Here is a tiny trained network, its code and every weight. The questions are about switching its units off for an input and a target symbol, where a switched-off unit gives its printed mean instead of its output.

import numpy as np


def w(rows, s, z=0):
    codes = np.array(rows[::2]) - 128.0
    scale = np.full(codes.shape[1], s)
    scale[-1] = z or s
    return codes * scale


def norm(h):
    return h / np.sqrt((h * h).mean(-1, keepdims=True) + 1e-5)


def f(y):
    return np.maximum(y, 0)


def softmax(a):
    e = np.exp(a - a.max(-1, keepdims=True))
    return e / e.sum(-1, keepdims=True)


def log_softmax(a):
    a = a - a.max(-1, keepdims=True)
    return a - np.log(np.exp(a).sum(-1, keepdims=True))


def net(x, mask):
    ids = ['βζηλτω'.index(c) for c in x.split()]
    T = len(ids)
    res = E[ids] + P[:T]
    u = 0
    for l in range(2):
        q, k, v = (norm(res) @ M[l].T for M in (Q, K, V))
        z = softmax(np.where(np.tri(T) > 0, q @ k.T / 3**0.5, -1e9)) @ v
        res = res + np.where(mask[u], z, O[l][:, -1]) @ O[l][:, :-1]
        u += 1
        y = f(norm(res) @ A[l][:, :-1].T + A[l][:, -1])
        res = res + np.where(mask[u : u + 4], y, B[l][:, -1]) @ B[l][:, :-1]
        u += 4
    return log_softmax(norm(res)[-1] @ U[:, :-1].T + U[:, -1])


Q, K, V, O, A, B = {}, {}, {}, {}, {}, {}
E = w([
[218,145,131,47,24,174,108,128,98,76,110,169],'β',
[203,97,155,168,133,138,82,224,77,60,48,110],'ζ',
[160,185,207,133,201,166,142,185,173,89,111,160],'η',
[170,163,158,59,255,110,157,65,88,156,111,68],'λ',
[200,83,149,59,129,126,171,201,177,180,137,219],'τ',
[65,87,169,74,243,54,155,158,116,117,109,172],'ω',
],0.0097)
P = w([
[122,216,148,163,172,134,217,181,125,88,102,99],'0',
[139,116,49,172,144,239,92,115,110,114,90,207],'1',
[167,156,159,120,148,214,166,178,44,223,148,100],'2',
[134,151,112,158,169,66,157,165,204,92,144,116],'3',
[75,94,55,171,115,160,68,88,145,163,106,199],'4',
[90,143,201,101,129,142,98,152,88,255,182,91],'5',
[122,170,142,133,159,43,81,163,227,135,167,126],'6',
],0.0099)
Q[0] = w([
[109,109,228,100,123,169,149,150,48,199,150,156],'L0H1',
[76,76,102,153,69,172,133,78,2,205,160,89],'L0H1',
[107,113,16,204,117,189,138,52,112,114,126,161],'L0H1',
],0.0085)
K[0] = w([
[171,153,155,103,133,68,182,112,201,2,108,92],'L0H1',
[217,155,84,112,102,130,231,163,100,45,96,97],'L0H1',
[120,183,125,168,110,251,179,102,40,58,118,122],'L0H1',
],0.008)
V[0] = w([
[134,97,175,155,150,119,42,171,108,93,73,104],'L0H1',
[65,74,123,70,109,105,115,98,3,39,96,77],'L0H1',
[114,99,137,97,123,73,106,202,109,173,144,232],'L0H1',
],0.0048)
O[0] = w([
[144,74,137,109,126,161,134,164,76,52,203,47,254],'L0H1',
[99,82,99,2,140,72,48,144,168,168,37,55,31],'L0H1',
[109,145,43,155,169,190,192,193,140,220,112,123,169],'L0H1',
],0.0077,0.0025)
A[0] = w([
[145,100,208,115,171,101,111,186,136,119,178,169,156],'L0N1',
[164,141,243,124,186,61,153,128,137,169,168,115,112],'L0N2',
[155,77,101,67,77,152,162,156,181,98,220,204,109],'L0N3',
[101,112,74,121,143,210,107,1,116,141,124,108,8],'L0N4',
],0.0064,0.0013)
B[0] = w([
[136,154,155,65,118,165,135,69,68,104,127,103,253],'L0N1',
[146,73,147,125,30,115,139,117,161,100,98,145,254],'L0N2',
[120,145,143,123,173,75,114,201,140,105,92,95,184],'L0N3',
[204,121,255,184,144,124,100,123,83,127,189,143,156],'L0N4',
],0.0088,0.0055)
Q[1] = w([
[170,213,102,168,97,66,106,95,150,84,178,125],'L1H1',
[137,68,80,194,179,134,66,156,152,58,181,141],'L1H1',
[77,115,84,153,255,66,70,40,173,141,139,117],'L1H1',
],0.0068)
K[1] = w([
[216,113,164,108,27,222,144,76,30,188,148,123],'L1H1',
[141,79,96,142,97,194,91,142,1,158,34,158],'L1H1',
[100,165,140,65,231,206,90,71,118,146,84,167],'L1H1',
],0.0062)
V[1] = w([
[118,104,109,131,55,142,63,92,11,254,163,120],'L1H1',
[89,244,84,123,127,181,12,153,55,78,101,186],'L1H1',
[127,55,158,135,206,131,67,105,95,169,155,203],'L1H1',
],0.0047)
O[1] = w([
[169,210,151,142,31,198,190,73,94,78,144,156,2],'L1H1',
[36,147,202,96,72,74,207,52,152,235,80,82,141],'L1H1',
[106,79,194,38,210,242,212,190,2,47,90,107,94],'L1H1',
],0.007,0.0062)
A[1] = w([
[87,52,117,253,133,195,81,49,60,104,44,82,62],'L1N1',
[101,80,108,3,86,192,166,130,110,185,190,165,98],'L1N2',
[141,104,143,80,62,108,31,96,150,86,129,31,2],'L1N3',
[133,110,128,85,8,114,29,94,98,47,62,243,106],'L1N4',
],0.0055,0.00056)
B[1] = w([
[75,160,119,180,98,29,149,61,189,178,89,107,210],'L1N1',
[103,220,96,170,142,114,154,70,57,115,114,126,157],'L1N2',
[55,155,56,116,87,255,179,99,89,110,163,158,253],'L1N3',
[180,91,123,97,119,137,63,73,173,108,137,215,213],'L1N4',
],0.0094,0.0054)
U = w([
[83,104,94,139,64,101,116,81,179,224,86,103,133],'β',
[66,160,102,71,151,202,176,131,57,114,124,54,222],'ζ',
[211,149,255,156,107,53,115,118,82,79,163,70,129],'η',
[207,68,102,89,91,167,90,96,137,68,124,175,54],'λ',
[153,180,51,237,170,173,183,131,142,170,186,161,24],'τ',
[157,74,77,96,201,120,62,189,162,164,99,77,249],'ω',
],0.0077,0.0013)

Each question gives the input, a string of symbols that net reads in full, and the target symbol t.
The units are the heads (3 rows each of Q, K, V and O) and the neurons (one row each of A and B). Each row of codes is followed by its name. A weight is (code - 128) times the scale printed after its matrix; where a second scale follows, it is the last column's (O, A, B and U).
mask holds one flag per unit, layer by layer, with each layer's heads first. A switched-off unit (its flag False) gives its mean, the last column of its rows in O or B, instead of its output. The means were averaged over made-up inputs and are rounded, as every weight is.
A unit's drop is (log p(t) with every unit on - log p(t) with that unit switched off) / (log p(t) with every unit on - log p(t) with every unit switched off).
The circuit of an input: a set's keep is (log p(t) with only the set's units on - log p(t) with every unit switched off) / (log p(t) with every unit on - log p(t) with every unit switched off). Starting from all 10 units, units are removed one at a time, each time the one whose removal leaves the highest keep (on an exact tie, the one counted first), for as long as the keep stays at least 0.8.
units of the circuit, in order: the units of the circuit, biggest drop first
k most important neurons: the k neurons with the biggest drops, biggest first
top k neurons in layer l: the k neurons of layer l with the biggest drops, biggest first
drop of u: that unit's drop, to one decimal
input ζ ω ζ λ, target ω: units of the circuit, in order	[L0H1; L1H1]
input η ω λ η ω η, target η: units of the circuit, in order	[L1N3]
input ω ζ η η ζ η, target η: 4 most important neurons	[L1N3; L0N1; L0N2; L1N4]
input λ ζ τ, target λ: units of the circuit, in order	[L0H1; L0N2; L1H1]
input ζ λ ζ τ ζ ω τ, target ω: units of the circuit, in order	[L0H1; L0N3; L1N3]
input ω ω β, target ω: units of the circuit, in order	[L1H1; L0H1]
input λ λ τ ζ λ ζ λ, target λ: units of the circuit, in order	[L0N2; L1H1]
input τ ω ζ β, target ω: units of the circuit, in order	[L0H1; L0N3]
input ζ β λ η ζ, target β: 2 most important neurons	[L1N1; L0N2]
input ζ ω τ, target ζ: top 2 neurons in layer 1	[L1N2; L1N3]
input β ω τ, target β: 2 most important neurons	[L0N1; L0N2]
input β λ β, target β: top 2 neurons in layer 0	[L0N2; L0N1]
input λ β ζ β τ η, target β: 2 most important neurons	[L0N2; L0N3]
input ζ ζ λ β τ, target ω: units of the circuit, in order	[L0N3]
input η ζ β, target η: units of the circuit, in order	[L0H1; L1N3]
input β τ τ λ ζ ω η, target ω: units of the circuit, in order	[L0H1; L1N3]
input β η ζ β, target η: units of the circuit, in order	[L0N3; L0H1]
input τ λ ζ ζ ζ τ, target ζ: units of the circuit, in order	[L0N1; L1N2]
input β β ζ β, target ζ: 3 most important neurons	[L0N2; L0N3; L1N3]
input λ λ λ ω η λ, target ω: units of the circuit, in order	[L1H1]
input ω λ ζ ω λ ζ η, target λ: 2 most important neurons	[L0N2; L1N4]
input ζ ζ β η β λ η, target λ: drop of L0N2	0.5
input ζ ζ η λ β ζ ζ, target ζ: drop of L1H1	0.0
input ζ λ ζ ζ ω, target ζ: drop of L1H1	0.7
